Here is a tiny trained network, its code and every weight. The questions are about switching its units off for an input and a class, where a switched-off unit gives its printed mean instead of its output.

import numpy as np


def w(rows, s, z=0):
    codes = np.array(rows[::2]) - 128.0
    scale = np.full(codes.shape[1], s)
    scale[-1] = z or s
    return codes * scale


def f(y):
    return y / 2 * (1 + np.tanh(0.7978845608 * (y + 0.044715 * y**3)))


def log_softmax(a):
    a = a - a.max(-1, keepdims=True)
    return a - np.log(np.exp(a).sum(-1, keepdims=True))


def net(x, mask):
    res = np.array(x, float).reshape(1, 7) / 4 @ E
    y = f(res @ A[0][:, :-1].T + A[0][:, -1])
    res = res + np.where(mask, y, B[0][:, -1]) @ B[0][:, :-1]
    return log_softmax(res[-1] @ U[:, :-1].T + U[:, -1])


A, B = {}, {}
E = w([
[107,130,231],'x0',
[122,95,58],'x1',
[2,139,210],'x2',
[83,106,176],'x3',
[92,77,174],'x4',
[108,39,96],'x5',
[174,96,151],'x6',
],0.0079)
A[0] = w([
[127,156,133,151],'n1',
[210,249,81,178],'n2',
[191,65,72,179],'n3',
[120,85,217,201],'n4',
[147,141,72,126],'n5',
[60,117,65,120],'n6',
[216,225,152,204],'n7',
[179,109,108,253],'n8',
[152,177,116,234],'n9',
[199,66,145,90],'n10',
[74,132,56,127],'n11',
],0.011,0.0038)
B[0] = w([
[118,88,148,143],'n1',
[150,103,121,254],'n2',
[125,84,204,226],'n3',
[111,71,254,243],'n4',
[156,214,184,171],'n5',
[131,187,195,170],'n6',
[165,84,89,233],'n7',
[155,71,202,202],'n8',
[215,138,168,187],'n9',
[41,70,159,165],'n10',
[130,183,218,169],'n11',
],0.0095,0.0071)
U = w([
[113,168,142,91],'0',
[107,147,53,2],'1',
[108,67,145,185],'2',
[123,248,140,99],'3',
[211,171,101,207],'4',
],0.013,0.007)

Each question gives the input, the list of numbers given to net, and the class t.
The units are the neurons (one row each of A and B). Each row of codes is followed by its name. A weight is (code - 128) times the scale printed after its matrix; where a second scale follows, it is the last column's (A, B and U).
mask holds one flag per neuron, in row order. A switched-off neuron (its flag False) gives its mean, the last column of its row in B, instead of its output. The means were averaged over made-up inputs and are rounded, as every weight is.
A unit's drop is (log p(t) with every unit on - log p(t) with that unit switched off) / (log p(t) with every unit on - log p(t) with every unit switched off).
The circuit of an input: a set's keep is (log p(t) with only the set's units on - log p(t) with every unit switched off) / (log p(t) with every unit on - log p(t) with every unit switched off). Starting from all 11 units, units are removed one at a time, each time the one whose removal leaves the highest keep (on an exact tie, the one counted first), for as long as the keep stays at least 0.8.
circuit, biggest first: the units of the circuit, biggest drop first
k most important neurons: the k neurons with the biggest drops, biggest first
drop of u: that unit's drop, to one decimal
input [-4,2,-7,-8,-6,6,7], class 2: 2 most important neurons : (n3 n10)
input [-1,7,1,-3,-7,6,-4], class 3: circuit, biggest first : (n11 n6 n5)
input [-7,8,-2,-2,-1,5,-6], class 3: circuit, biggest first : (n11 n6)
input [-8,6,6,-6,7,0,3], class 3: circuit, biggest first : (n6 n11 n4 n7)
input [3,1,3,-6,-6,7,1], class 4: circuit, biggest first : (n4)
input [-4,4,-1,6,0,7,-3], class 0: circuit, biggest first : (n6 n11 n4)
input [2,-3,1,-7,3,3,-4], class 4: circuit, biggest first : (n10 n3)
input [-8,-1,2,8,-2,-2,4], class 3: circuit, biggest first : (n7 n4 n2)
input [-7,5,-1,8,-2,4,-6], class 0: 2 most important neurons : (n3 n9)
input [-6,4,-6,-3,0,2,0], class 2: 3 most important neurons : (n3 n10 n8)
input [-8,1,-4,-8,3,3,8], class 2: 2 most important neurons : (n3 n10)
input [-4,-5,1,3,-5,-5,-7], class 4: drop of n3 : 0.0
input [5,6,6,-7,-4,2,-6], class 3: drop of n6 : 0.1
input [7,-8,6,6,-1,-6,-3], class 2: circuit, biggest first : (n4)
input [-5,-7,-4,5,6,-4,-7], class 4: drop of n3 : 0.2
